Below is a small trained network, with its code and all its weights. Each question gives an input and a class and asks what happens when units are switched off, that is, made to give their printed mean instead of their output.

import numpy as np


def w(rows, s, z=0):
    codes = np.array(rows[::2]) - 128.0
    scale = np.full(codes.shape[1], s)
    scale[-1] = z or s
    return codes * scale


def norm(h):
    return h / np.sqrt((h * h).mean(-1, keepdims=True) + 1e-5)


def f(y):
    return np.maximum(y, 0)


def log_softmax(a):
    a = a - a.max(-1, keepdims=True)
    return a - np.log(np.exp(a).sum(-1, keepdims=True))


def net(x, mask):
    res = np.array(x, float).reshape(1, 4) / 4 @ E
    u = 0
    for l in range(4):
        y = f(norm(res) @ A[l][:, :-1].T + A[l][:, -1])
        res = res + np.where(mask[u : u + 5], y, B[l][:, -1]) @ B[l][:, :-1]
        u += 5
    return log_softmax(norm(res)[-1] @ U[:, :-1].T + U[:, -1])


A, B = {}, {}
E = w([
[124,124,134,126,123,145,129,130,135,121],'x0',
[166,81,126,99,162,108,5,199,134,120],'x1',
[137,113,145,204,99,92,128,100,232,135],'x2',
[109,104,68,133,72,155,94,30,128,129],'x3',
],0.012)
A[0] = w([
[80,190,153,197,102,138,192,158,128,238,2],'0.n0',
[166,106,105,135,177,144,76,135,140,120,136],'0.n1',
[134,127,165,118,100,115,74,94,125,134,65],'0.n2',
[141,254,169,69,189,162,164,185,143,124,93],'0.n3',
[115,131,225,238,110,54,157,199,138,45,87],'0.n4',
],0.0069,0.0049)
B[0] = w([
[81,145,141,149,107,146,8,145,98,120,202],'0.n0',
[131,114,113,133,117,150,113,150,118,101,213],'0.n1',
[75,97,124,122,96,154,132,110,108,82,151],'0.n2',
[139,174,140,97,159,132,117,93,165,204,248],'0.n3',
[90,84,96,123,146,125,167,146,116,126,255],'0.n4',
],0.015,0.0048)
A[1] = w([
[111,122,118,106,85,122,145,125,47,93,1],'1.n0',
[133,163,236,169,67,131,125,57,122,243,133],'1.n1',
[112,80,102,182,90,77,87,127,215,168,217],'1.n2',
[247,166,188,147,166,143,107,201,86,157,49],'1.n3',
[23,138,254,128,162,109,236,178,102,180,39],'1.n4',
],0.0071,0.0021)
B[1] = w([
[123,2,61,192,87,204,175,216,55,73,166],'1.n0',
[232,137,114,53,197,146,130,135,133,139,225],'1.n1',
[128,196,167,143,180,107,169,97,126,123,250],'1.n2',
[34,140,51,72,54,139,145,161,219,127,184],'1.n3',
[191,111,136,137,43,76,16,76,88,61,255],'1.n4',
],0.0081,0.0063)
A[2] = w([
[132,234,247,69,110,50,188,49,128,130,131],'2.n0',
[135,121,166,249,77,97,60,91,154,141,40],'2.n1',
[125,167,213,214,63,68,65,103,112,84,58],'2.n2',
[175,146,85,57,110,199,218,113,75,147,126],'2.n3',
[195,2,210,156,210,104,114,241,160,151,7],'2.n4',
],0.0068,0.0017)
B[2] = w([
[145,130,138,68,224,235,129,123,114,163,254],'2.n0',
[27,119,169,64,60,125,161,186,163,189,229],'2.n1',
[90,86,82,31,79,84,74,155,149,88,228],'2.n2',
[126,132,120,199,86,45,156,123,127,120,236],'2.n3',
[163,123,131,148,64,167,251,98,108,96,210],'2.n4',
],0.011,0.0058)
A[3] = w([
[104,82,96,158,136,141,2,154,71,111,11],'3.n0',
[186,135,198,235,157,94,175,175,191,93,108],'3.n1',
[103,132,190,159,100,150,145,63,208,169,115],'3.n2',
[98,142,97,144,145,104,76,185,181,170,4],'3.n3',
[95,113,145,65,103,95,88,186,175,125,44],'3.n4',
],0.0092,0.0026)
B[3] = w([
[183,195,186,115,217,142,142,84,177,174,217],'3.n0',
[141,173,63,219,132,62,155,60,10,44,170],'3.n1',
[192,155,154,101,174,120,85,155,110,130,189],'3.n2',
[120,68,203,161,65,104,116,191,133,125,165],'3.n3',
[33,82,143,162,86,109,143,158,148,118,253],'3.n4',
],0.013,0.0067)
U = w([
[224,216,148,79,248,167,89,78,141,187,185],'0',
[26,57,154,74,104,120,93,185,177,109,189],'1',
[136,94,75,249,99,91,178,107,71,63,6],'2',
],0.017,0.0016)

Each question gives the input, the list of numbers given to net, and the class t.
The units are the neurons (one row each of A and B). Each row of codes is followed by its name. A weight is (code - 128) times the scale printed after its matrix; where a second scale follows, it is the last column's (A, B and U).
mask holds one flag per neuron, layer by layer. A switched-off neuron (its flag False) gives its mean, the last column of its row in B, instead of its output. The means were averaged over made-up inputs and are rounded, as every weight is.
A unit's drop is (log p(t) with every unit on - log p(t) with that unit switched off) / (log p(t) with every unit on - log p(t) with every unit switched off).
The circuit of an input: a set's keep is (log p(t) with only the set's units on - log p(t) with every unit switched off) / (log p(t) with every unit on - log p(t) with every unit switched off). Starting from the 12 units with the biggest drops (on a tie, the unit counted first), units are removed one at a time, each time the one whose removal leaves the highest keep (on an exact tie, the one counted first), for as long as the keep stays at least 0.8.
circuit, biggest first: the units of the circuit, biggest drop first
k most important neurons: the k neurons with the biggest drops, biggest first
k most important neurons of layer l: the k neurons of layer l with the biggest drops, biggest first
drop of u: that unit's drop, to one decimal
input [-6,-6,1,-2], class 1: 2 most important neurons	1.n4, 2.n2
input [-8,7,-6,1], class 0: circuit, biggest first	3.n0
input [-7,-8,6,-2], class 1: 2 most important neurons	2.n2, 0.n0
input [-5,5,2,-8], class 2: 2 most important neurons	2.n4, 3.n1
input [2,-3,-8,1], class 2: 2 most important neurons	2.n3, 1.n0
input [-2,2,6,-1], class 2: 2 most important neurons	0.n4, 1.n4
input [3,5,1,-3], class 2: 2 most important neurons	2.n4, 2.n2
input [-1,-1,-7,2], class 2: 2 most important neurons	2.n3, 0.n0
input [3,-4,1,5], class 0: 2 most important neurons	0.n4, 0.n1
input [-4,7,-3,1], class 0: 3 most important neurons of layer 2	2.n1, 2.n2, 2.n4
input [-3,-1,-1,-5], class 0: drop of 0.n3	4.5
input [-6,-1,-7,7], class 2: drop of 2.n3	0.6
input [4,5,-7,3], class 0: drop of 3.n0	2.0
input [2,6,3,-6], class 2: most important neuron	2.n4
